Below are the code and all the weights of a small trained network. Each question names an input and a target symbol and asks about switching units off, where a switched-off unit gives its printed mean instead of its output.

import numpy as np


def w(rows, s, z=0):
    codes = np.array(rows[::2]) - 128.0
    scale = np.full(codes.shape[1], s)
    scale[-1] = z or s
    return codes * scale


def norm(h):
    return h / np.sqrt((h * h).mean(-1, keepdims=True) + 1e-5)


def f(y):
    return np.maximum(y, 0)


def softmax(a):
    e = np.exp(a - a.max(-1, keepdims=True))
    return e / e.sum(-1, keepdims=True)


def log_softmax(a):
    a = a - a.max(-1, keepdims=True)
    return a - np.log(np.exp(a).sum(-1, keepdims=True))


def net(x, mask):
    ids = ['αβγδεθλμξσφ'.index(c) for c in x.split()]
    T = len(ids)
    res = E[ids] + P[:T]
    q, k, v = (norm(res) @ M[0].T for M in (Q, K, V))
    z = softmax(np.where(np.tri(T) > 0, q @ k.T / 4**0.5, -1e9)) @ v
    res = res + np.where(mask[0], z, O[0][:, -1]) @ O[0][:, :-1]
    y = f(norm(res) @ A[0][:, :-1].T + A[0][:, -1])
    res = res + np.where(mask[1:9], y, B[0][:, -1]) @ B[0][:, :-1]
    return log_softmax(norm(res)[-1] @ U[:, :-1].T + U[:, -1])


Q, K, V, O, A, B = {}, {}, {}, {}, {}, {}
E = w([
[84,153,119,127,84,58],'α',
[138,40,205,127,75,214],'β',
[67,116,69,149,163,91],'γ',
[220,64,196,95,80,131],'δ',
[185,60,124,35,60,65],'ε',
[111,82,149,2,128,171],'θ',
[126,236,208,36,202,86],'λ',
[197,96,35,125,187,240],'μ',
[181,39,124,114,114,101],'ξ',
[106,73,134,109,41,18],'σ',
[204,130,109,128,104,89],'φ',
],0.019)
P = w([
[100,52,224,142,100,10],'0',
[98,53,159,132,127,1],'1',
[141,80,135,114,125,37],'2',
[145,112,53,111,139,39],'3',
[168,127,40,85,134,70],'4',
[165,130,44,65,139,90],'5',
[176,110,44,73,154,111],'6',
[153,126,37,52,97,35],'7',
],0.0067)
Q[0] = w([
[107,166,114,150,166,125],'head 0',
[146,36,105,140,168,25],'head 0',
[113,111,111,159,87,162],'head 0',
[87,169,169,254,141,199],'head 0',
],0.0099)
K[0] = w([
[118,141,121,129,81,80],'head 0',
[107,130,187,79,169,166],'head 0',
[80,108,151,109,97,152],'head 0',
[127,79,155,137,116,11],'head 0',
],0.012)
V[0] = w([
[122,132,152,118,225,187],'head 0',
[31,76,139,61,120,228],'head 0',
[168,184,74,54,182,144],'head 0',
[60,188,247,50,140,55],'head 0',
],0.011)
O[0] = w([
[114,107,141,123,194,115,102],'head 0',
[100,155,9,57,143,159,254],'head 0',
[125,116,162,90,162,72,127],'head 0',
[156,182,172,87,123,123,154],'head 0',
],0.012,0.0037)
A[0] = w([
[117,99,107,96,128,129,174],'neuron 0',
[123,173,210,102,171,44,131],'neuron 1',
[161,134,192,126,124,229,161],'neuron 2',
[152,119,94,93,179,131,152],'neuron 3',
[75,176,118,147,147,78,240],'neuron 4',
[156,96,128,124,182,248,161],'neuron 5',
[104,167,164,214,59,123,251],'neuron 6',
[141,109,82,153,101,90,206],'neuron 7',
],0.013,0.0022)
B[0] = w([
[125,94,94,204,117,148,238],'neuron 0',
[157,71,4,189,201,85,243],'neuron 1',
[150,184,6,108,163,148,180],'neuron 2',
[64,160,117,123,92,105,243],'neuron 3',
[182,125,111,98,160,198,188],'neuron 4',
[110,122,131,162,136,23,217],'neuron 5',
[82,177,143,114,196,131,222],'neuron 6',
[96,103,152,148,137,188,254],'neuron 7',
],0.011,0.0059)
U = w([
[43,251,110,229,156,76,87],'α',
[104,186,7,184,59,208,216],'β',
[75,177,135,180,213,208,145],'γ',
[224,161,114,140,127,202,119],'δ',
[147,120,137,123,61,64,31],'ε',
[45,210,75,15,121,92,48],'θ',
[191,155,123,112,215,36,182],'λ',
[76,91,105,165,209,142,4],'μ',
[141,85,130,248,107,184,165],'ξ',
[15,177,134,214,53,13,91],'σ',
[147,183,133,254,138,91,85],'φ',
],0.0096,0.003)

Each question gives the input, a string of symbols that net reads in full, and the target symbol t.
The units are the heads (4 rows each of Q, K, V and O) and the neurons (one row each of A and B). Each row of codes is followed by its name. A weight is (code - 128) times the scale printed after its matrix; where a second scale follows, it is the last column's (O, A, B and U).
mask holds one flag per unit, heads first, then neurons. A switched-off unit (its flag False) gives its mean, the last column of its rows in O or B, instead of its output. The means were averaged over made-up inputs and are rounded, as every weight is.
A unit's drop is (log p(t) with every unit on - log p(t) with that unit switched off) / (log p(t) with every unit on - log p(t) with every unit switched off).
The circuit of an input: a set's keep is (log p(t) with only the set's units on - log p(t) with every unit switched off) / (log p(t) with every unit on - log p(t) with every unit switched off). Starting from all 9 units, units are removed one at a time, each time the one whose removal leaves the highest keep (on an exact tie, the one counted first), for as long as the keep stays at least 0.8.
units of the circuit, in order: the units of the circuit, biggest drop first
top k neurons: the k neurons with the biggest drops, biggest first
drop of u: that unit's drop, to one decimal
input ξ ξ α ξ α σ α, target α: units of the circuit, in order : [head 0; neuron 6]
input θ σ φ σ σ ξ δ γ, target θ: units of the circuit, in order : [head 0]
input λ ξ μ μ α, target μ: units of the circuit, in order : [head 0; neuron 4]
input β λ β ε, target β: units of the circuit, in order : [head 0; neuron 0]
input β α ε λ β λ α, target λ: units of the circuit, in order : [head 0; neuron 1]
input γ θ ξ σ ξ δ, target θ: top 2 neurons : [neuron 1; neuron 3]
input δ α ε γ, target γ: top 2 neurons : [neuron 6; neuron 4]
input λ φ ε, target λ: units of the circuit, in order : [head 0; neuron 1]
input γ α ξ σ δ, target δ: top 3 neurons : [neuron 2; neuron 1; neuron 5]
input σ θ σ ξ, target θ: top 2 neurons : [neuron 1; neuron 3]
input σ γ δ ξ λ σ θ φ, target θ: top 2 neurons : [neuron 3; neuron 5]
input δ λ α φ ξ λ γ, target λ: drop of neuron 3 : 0.0
input ε β φ, target β: drop of head 0 : 0.3
input ε ξ ξ γ, target γ: drop of neuron 0 : 0.1
input ξ ξ α λ δ σ λ δ, target λ: drop of head 0 : 2.4
input ξ λ β, target β: units of the circuit, in order : [neuron 2]
